
-229	334	206	225	-214	-101	23	-27	-111	6	65	11	128	-71	435	-127	-128	-44	-473	-76	-233	47	-232	-170	34	-144	111	-58	77	-147	-198	-506
-19	33	210	-11	144	166	221	-19	-274	-83	211	122	328	142	-46	-128	18	-176	115	222	235	211	-40	-255	-319	53	45	-93	-339	-199	-290	-189
90	-66	-134	-92	183	-28	-209	-19	-168	-54	-92	70	27	-38	92	120	141	67	325	-149	109	-273	-134	132	11	-20	-69	10	177	-7	-54	124
96	76	48	139	-233	-209	43	219	8	107	-121	-25	-19	-243	94	-133	-10	-69	-205	40	-70	125	-57	-117	-102	-85	255	-347	183	-157	70	-83
459	-200	-363	-64	-116	-97	54	271	23	130	-76	131	-103	-42	-502	-29	269	-40	502	94	389	35	-51	165	-55	85	159	-131	-32	158	138	548
-147	296	194	109	-276	288	136	42	188	-21	-177	-169	154	33	188	-152	81	68	-218	49	-230	217	-32	-135	-138	-8	198	-391	101	-139	142	-90
-35	354	-78	111	-84	56	117	-61	-68	-3	89	75	270	67	-59	-176	3	-47	10	146	123	199	-125	-1	-149	-16	187	-26	-259	-105	-8	-120
38	52	-23	-18	152	51	-33	-2	-232	-5	64	75	154	94	-19	70	109	51	247	-73	172	-128	-274	64	54	43	-65	94	-48	87	-209	41
61	-91	16	-39	-78	47	74	30	1	79	93	125	66	31	65	-123	54	-212	23	46	127	86	-8	-10	-11	-55	-12	118	-43	-86	-199	56
24	-234	90	-122	134	159	-78	-75	-9	9	63	173	2	82	76	1	129	-143	176	-26	126	4	66	77	-84	24	-120	120	-7	-150	-174	243
50	26	121	-68	96	143	101	153	-21	219	-44	-116	230	7	-4	-39	64	-71	100	15	124	91	-179	85	127	22	-40	49	51	18	-196	207
-63	456	-54	31	-21	236	163	8	-5	40	-109	-188	456	53	14	-151	40	63	101	118	60	129	-199	34	-27	-19	141	-98	-85	-32	38	-80
2	218	-250	-87	3	4	-200	-103	-56	-8	-27	79	-29	55	77	60	78	-10	184	-140	79	-76	-43	190	-1	-34	-5	73	23	-20	44	160
129	-93	-349	-219	49	-52	-213	-109	-177	-118	58	218	-105	73	120	90	124	-149	385	-152	223	-255	48	94	-22	-96	-130	183	50	-5	-118	105
104	87	-18	49	118	-92	-30	143	-133	210	-21	-12	136	-68	-106	29	60	49	126	-55	150	-26	-321	187	156	43	24	69	38	82	-128	194
-8	282	-10	-166	151	260	81	101	-125	172	-62	-230	308	155	-9	65	79	15	251	-68	164	24	-264	123	195	51	-109	84	2	163	-196	202
85	-19	-123	-62	-31	44	24	-13	-92	55	140	155	74	120	-12	-41	93	-139	181	-24	213	-36	-134	87	96	-34	-76	256	-99	75	-239	92
384	274	-27	215	-381	-163	598	674	-33	563	20	-247	320	-96	-595	-265	21	-95	-56	292	343	448	-530	-42	296	75	346	-153	-188	394	-173	189
-59	272	-82	40	-62	26	-76	-87	-63	12	70	103	31	89	39	-23	37	-18	2	-55	45	75	-101	88	-50	2	62	30	-110	-51	-20	35
117	72	-29	-8	118	-98	-14	160	-182	185	-10	-24	130	-63	-70	36	48	-11	153	-50	178	-28	-267	115	125	16	6	40	42	71	-168	150
64	-152	-13	-105	246	25	-192	-41	-166	-41	-20	124	3	7	50	119	140	10	304	-112	133	-168	-64	106	-66	38	-98	10	88	-79	-109	201
15	-62	-35	2	195	79	-191	-112	-120	-98	-24	148	50	55	37	102	183	140	285	-126	75	-225	-179	158	-24	51	-65	51	59	-13	-56	134
127	116	-169	-25	105	-31	-35	99	-185	103	-43	-35	190	1	-54	67	115	91	299	-100	188	-196	-365	173	218	0	-42	126	73	197	-151	108
143	105	-282	-79	-18	-64	-28	59	-150	80	18	33	119	23	6	12	83	-53	273	-95	215	-175	-244	142	208	-78	-53	217	46	174	-168	63
100	146	-147	120	18	-32	39	46	-81	17	-86	5	307	-92	-42	-104	98	111	201	56	124	-114	-299	107	41	-41	133	-5	30	30	0	-68
70	80	-53	32	135	24	-33	68	-146	85	-35	-4	196	12	-58	50	125	128	238	-81	139	-152	-365	171	169	41	-31	100	51	145	-140	122
73	147	-22	-211	28	47	99	205	-140	146	-101	-219	201	-48	154	-21	-17	-193	117	-3	128	67	-37	-96	28	-93	-17	-119	137	-37	-167	12
-515	61	351	-57	480	105	-615	-545	-128	-235	-19	183	-14	-34	828	186	-77	38	-215	-360	-370	-261	128	148	-192	-89	-253	138	267	-587	-116	-193
-18	20	68	144	-233	19	30	-17	-22	-153	15	151	-17	2	152	-112	89	-11	-109	23	-82	22	-41	-189	-203	-45	153	-244	24	-141	-6	-223
99	36	31	7	180	5	8	144	-150	184	-33	-52	209	-27	-82	46	95	68	202	-56	167	-75	-345	161	178	53	-36	82	57	116	-189	188
362	224	49	280	-337	-69	607	654	37	557	-36	-263	393	-98	-612	-278	79	25	-37	294	296	398	-618	20	346	111	336	-138	-146	420	-148	223
52	-87	70	5	-57	68	74	51	53	120	34	78	103	-6	48	-128	68	-150	2	47	94	92	-54	43	24	-38	8	92	8	-85	-157	109
-37	147	107	171	-362	-100	47	44	40	-36	42	144	-143	-61	127	-170	-18	-137	-345	68	-127	282	102	-229	-305	-51	277	-368	-41	-269	82	-168
421	-288	-443	-147	-133	119	82	99	1	-70	28	240	-67	175	-432	-26	363	-56	673	81	439	-110	-28	109	-56	66	19	49	-124	239	20	441
-12	287	-129	-15	14	52	-52	-40	-104	104	87	54	87	140	-70	29	59	-1	126	-81	150	44	-217	187	99	38	-11	173	-141	93	-106	164
-74	380	-50	-84	40	235	108	-53	-131	-32	17	-86	336	153	54	-71	24	-52	154	72	127	125	-87	-45	-116	-10	43	-52	-171	-63	-76	-84
28	102	77	155	106	60	126	19	-138	-26	8	47	378	-28	-77	-130	76	80	133	149	129	18	-269	-24	-111	26	133	-84	-113	-80	-89	-132
-56	164	208	1	-282	174	197	164	78	7	-151	-181	107	-36	243	-162	17	-115	-222	85	-154	249	82	-300	-202	-66	183	-467	142	-201	27	-160
98	-83	24	-21	-13	80	94	94	38	197	45	47	140	22	-46	-102	94	-127	91	33	169	68	-149	127	144	-8	-35	198	-13	34	-209	214
21	405	-175	-268	92	159	48	127	-202	166	-76	-283	265	127	71	90	12	-75	273	-106	189	-1	-195	69	189	-36	-101	53	41	171	-178	117
121	129	-224	-13	63	-12	-43	55	-151	89	-8	16	168	44	-70	54	131	87	305	-110	201	-205	-372	215	246	-4	-46	210	34	229	-147	124
257	-59	-321	-83	-126	276	60	4	100	-37	23	193	-49	273	-465	-21	354	34	539	78	333	72	-19	193	-114	159	62	-4	-243	181	136	541
-37	-12	211	247	-169	87	51	20	68	-94	-75	92	71	-49	89	-126	137	140	-136	48	-152	30	-156	-104	-154	23	193	-298	82	-132	55	-130
17	-161	296	198	-239	173	183	102	286	104	-56	67	81	-57	5	-253	134	-42	-215	157	-97	248	-30	-43	-95	25	178	-182	46	-181	13	110
133	12	-184	9	-160	-65	17	81	58	119	-41	45	79	-77	61	-120	75	-100	76	-9	99	-49	-123	118	142	-115	49	122	114	26	-61	69
-25	386	-106	-167	66	222	35	79	-102	123	-123	-260	283	111	73	54	59	27	221	-87	100	-9	-220	107	164	-10	-56	10	65	134	-92	114
-468	682	405	220	-243	18	39	-69	-90	57	56	-163	177	-11	620	-124	-265	-63	-773	-102	-415	269	-172	-257	-16	-139	134	-188	47	-269	-182	-619
-51	123	-208	-168	112	117	-272	-233	-115	-127	64	191	-93	194	92	132	124	-28	284	-174	113	-104	52	170	-111	16	-109	120	-71	-70	-8	205
111	194	-83	194	-22	-204	18	120	-34	166	-66	20	206	-208	-117	-139	7	42	-3	93	98	80	-242	138	-1	-26	236	-76	-3	-84	67	30
41	-109	80	8	-64	80	74	22	46	90	79	125	86	29	47	-135	73	-166	-5	56	97	100	-34	20	-6	-30	-1	111	-34	-99	-177	88
24	-80	-141	-32	178	87	-252	-190	-121	-165	13	234	-16	114	29	124	219	136	372	-160	108	-287	-143	200	-33	46	-101	128	22	14	-40	164
120	59	-34	-57	141	-104	-7	163	-238	174	30	-13	125	-35	-57	54	27	-63	178	-48	219	-25	-244	74	106	12	-25	58	10	67	-221	127
-444	120	39	-43	437	-82	-756	-634	-287	-409	25	323	-116	-25	824	267	-43	117	-42	-462	-300	-519	47	174	-177	-149	-251	203	265	-465	-75	-340
2	256	-119	20	16	-10	-73	-18	-97	121	71	73	66	80	-66	22	47	4	89	-77	134	45	-213	193	88	31	17	142	-108	58	-80	164
22	79	-49	102	22	31	-60	-30	-74	-24	-30	82	140	10	19	-9	133	136	143	-62	47	-145	-277	119	58	7	34	35	43	46	-55	6
-76	286	59	-97	52	259	58	41	-40	68	-113	-200	269	89	122	-3	61	20	99	-31	18	65	-138	26	31	7	-12	-87	51	-8	-65	61
-69	222	-1	112	-44	19	-78	-91	-29	29	79	145	28	68	-11	-34	52	24	-44	-35	24	102	-131	122	-58	40	90	28	-130	-77	-10	74
118	60	-8	-26	172	-33	3	180	-173	214	-45	-84	200	-47	-76	52	69	33	207	-62	181	-72	-337	157	202	32	-40	82	80	127	-197	185
-72	320	-14	-71	-213	149	86	27	-42	-43	-31	-86	76	97	186	-77	15	-118	-63	9	-32	170	44	-183	-155	-60	103	-249	-12	-102	-6	-127
339	152	139	241	-266	83	661	638	24	501	-45	-300	482	-26	-585	-263	133	58	40	306	298	349	-644	-31	347	137	267	-140	-138	448	-224	200
-59	293	-41	-144	-140	118	69	5	-166	-74	58	-31	54	144	179	-29	-13	-192	9	-2	58	154	75	-225	-194	-62	40	-187	-86	-103	-105	-153
133	57	-32	-37	139	-49	16	200	-170	186	-85	-110	208	-80	-37	41	72	29	214	-57	167	-100	-318	112	184	2	-16	22	129	119	-170	132
123	-104	129	103	-293	8	186	248	238	189	-166	-73	84	-202	68	-247	70	-120	-181	132	-61	189	-14	-66	-4	-81	201	-233	214	-137	37	68
52	97	19	133	17	-134	-64	97	-55	136	-56	34	75	-137	-16	-32	39	55	-16	-30	29	15	-220	123	30	5	124	-70	77	-56	-4	90
85	-59	71	-32	35	95	98	124	27	230	13	-12	177	8	-41	-84	81	-107	86	29	157	81	-173	132	156	9	-45	170	9	32	-214	231
-1	88	82	194	32	-82	-79	17	-33	98	4	117	57	-80	-51	-37	60	99	-54	-18	8	48	-229	145	-17	56	124	-37	-13	-81	-5	103
-614	269	176	-21	411	51	-758	-785	-241	-416	182	424	-191	151	791	247	-91	50	-216	-426	-341	-258	179	161	-331	-67	-239	229	2	-591	-68	-280
18	23	186	229	-185	-83	46	132	65	58	-86	50	7	-168	49	-137	49	30	-227	59	-113	143	-100	-84	-139	-3	246	-326	106	-180	71	-46
-54	4	226	208	180	210	-20	-51	11	69	3	90	232	87	-129	2	196	269	104	-26	20	-44	-410	244	99	171	-2	101	-57	56	-103	216
87	13	-56	6	94	-124	-136	59	-120	77	-47	67	8	-103	13	40	63	4	126	-78	92	-67	-130	118	-9	-5	42	-42	99	-65	-33	140
-186	281	393	196	-97	-164	80	171	-159	144	-42	-164	193	-226	428	-113	-190	-67	-534	-27	-243	136	-230	-251	11	-126	151	-264	203	-224	-220	-460
93	98	-177	-23	72	1	-37	32	-176	46	21	42	153	56	-38	46	117	54	282	-92	189	-176	-311	149	160	-3	-47	162	6	167	-161	76

-32	-103	316	-272	99	-55	-88	-38	23	92	-282	372	59	-237	-72	34	114	-312	-98	68	448	-65	149	11	-56 : 4
223	-169	-85	275	59	-113	-4	-41	71	193	8	160	-176	-148	-120	-129	121	-82	195	34	-53	67	-34	0	8 : 27
312	-43	66	68	167	6	-84	-51	18	149	-30	282	-154	-212	-164	-101	128	-141	131	168	262	227	89	-58	21 : 40
246	-18	59	-62	146	-25	36	-5	71	102	23	170	-102	-90	-75	-62	56	-95	-1	142	146	184	50	-36	-96 : 24
-2	131	-52	-219	30	-68	98	-88	189	-28	165	9	13	244	71	-42	-112	-16	-185	-12	-16	-110	20	-83	-142 : 42
-132	101	-30	-254	27	38	167	-111	133	111	98	120	134	-39	87	-98	45	-67	-218	-179	-20	-170	-137	11	-43 : 70
74	78	-220	-42	103	13	284	7	236	-10	261	-280	-37	177	139	-139	-102	283	-65	6	-333	92	-173	42	-71 : 22
-246	57	22	-201	52	1	346	24	154	33	50	-367	279	125	223	21	-14	238	-149	-112	-342	-201	-281	211	-13 : 48
-13	-22	104	-198	53	-58	22	-49	109	69	-62	144	30	-14	21	-18	3	-129	-112	14	136	-96	36	3	-104 : 14
-267	172	151	-358	-13	-109	239	-57	181	-169	121	-79	259	221	224	122	-73	10	-238	-96	-116	-176	-88	-42	-143 : 39
77	-135	-53	-15	107	-47	62	-9	117	129	-82	132	-102	-145	-48	-141	62	-57	-15	26	53	41	-18	64	4 : 19
-61	356	-53	-204	26	181	176	-169	269	-143	504	-249	172	261	330	-59	-196	322	-48	-96	-208	-32	-139	-164	-182 : 0
-131	55	107	-67	41	-18	47	-79	122	-42	0	-115	149	72	127	28	-13	106	53	5	-42	-124	-59	39	37 : 53
194	132	-53	45	21	3	65	-61	203	-81	265	-122	-65	129	236	-39	-164	215	137	145	-229	221	-86	-110	-212 : 11
511	-292	-69	164	163	-86	-161	36	129	156	-106	411	-484	-290	-192	-224	8	-193	169	291	303	408	223	-92	-169 : 57
-57	-29	56	-191	55	-83	218	-2	185	-25	98	84	38	-39	99	-33	4	-49	-139	-81	-41	7	-50	-40	-180 : 26
312	-77	-172	372	85	-38	2	-42	59	161	25	55	-205	-175	-43	-155	97	86	308	154	-190	280	-144	36	103 : 5
-71	43	24	48	39	-73	21	-87	139	-82	26	-135	58	139	82	8	-33	131	120	47	-91	-79	-36	4	83 : 41
-2	34	-204	-120	32	-24	181	-44	281	-24	220	-99	-72	170	154	-156	-152	142	-128	-55	-197	-37	-75	-35	-164 : 20
-113	-183	15	-39	126	-200	109	29	162	-124	-177	69	-80	-44	-80	-61	61	-44	-22	43	90	22	71	48	136 : 60
274	12	-390	263	15	-52	41	-68	253	62	278	-218	-267	273	85	-216	-192	268	152	103	-371	78	-87	-37	-95 : 68
-295	116	358	-281	41	-64	103	-82	2	-24	-113	13	380	19	69	187	131	-106	-104	-78	111	-272	-61	65	72 : 12
-41	28	13	-55	34	-116	72	-56	183	-126	57	-9	-13	114	95	-12	-67	45	8	46	-53	10	4	-60	-42 : 35
405	-190	-146	386	133	-3	42	18	238	29	288	-66	-338	-118	18	-206	-56	226	376	134	-147	364	21	-117	-194 : 31
44	100	-432	61	85	94	413	4	283	51	380	-452	-28	168	237	-252	-114	475	-41	-88	-621	98	-376	124	-15 : 2
202	-18	-221	92	117	-49	95	-11	220	-17	169	-127	-207	147	8	-165	-101	183	62	121	-142	154	-3	-27	-32 : 50
-39	-94	-383	115	97	24	385	97	371	-82	220	-626	-94	182	303	-233	-216	613	58	9	-629	112	-296	201	-31 : 17
-159	117	174	-218	15	-89	30	-97	169	-182	56	0	135	176	144	84	-88	-1	-56	16	73	-120	59	-100	-82 : 46
143	74	-4	-92	93	-26	37	-64	134	22	119	56	-54	88	1	-56	-39	-12	-31	84	56	60	37	-75	-92 : 54
-55	-39	-41	-164	65	-29	112	-41	189	25	17	64	-18	-13	56	-114	-27	-10	-125	-45	22	-65	-21	12	-70 : 51
-457	173	191	-475	-46	-106	207	-91	144	-69	-2	-169	412	340	197	158	-62	-26	-353	-193	-73	-533	-91	79	-68 : 65
149	-124	89	145	92	-69	15	-44	137	20	146	100	-100	-90	-59	-58	56	-32	191	6	85	58	90	-120	-118 : 49
-107	-8	75	-26	63	-63	220	-37	207	-89	258	-159	104	107	89	-2	-3	120	29	-135	-126	-119	-38	-67	-114 : 8
108	-48	-6	-79	143	-101	114	18	158	-32	46	7	-100	73	-55	-64	-13	4	-48	95	56	86	70	-24	-50 : 71
-148	103	102	-182	-23	-145	136	-87	96	-15	46	60	173	128	81	78	29	-109	-142	-82	-74	-189	-77	-21	-61 : 55
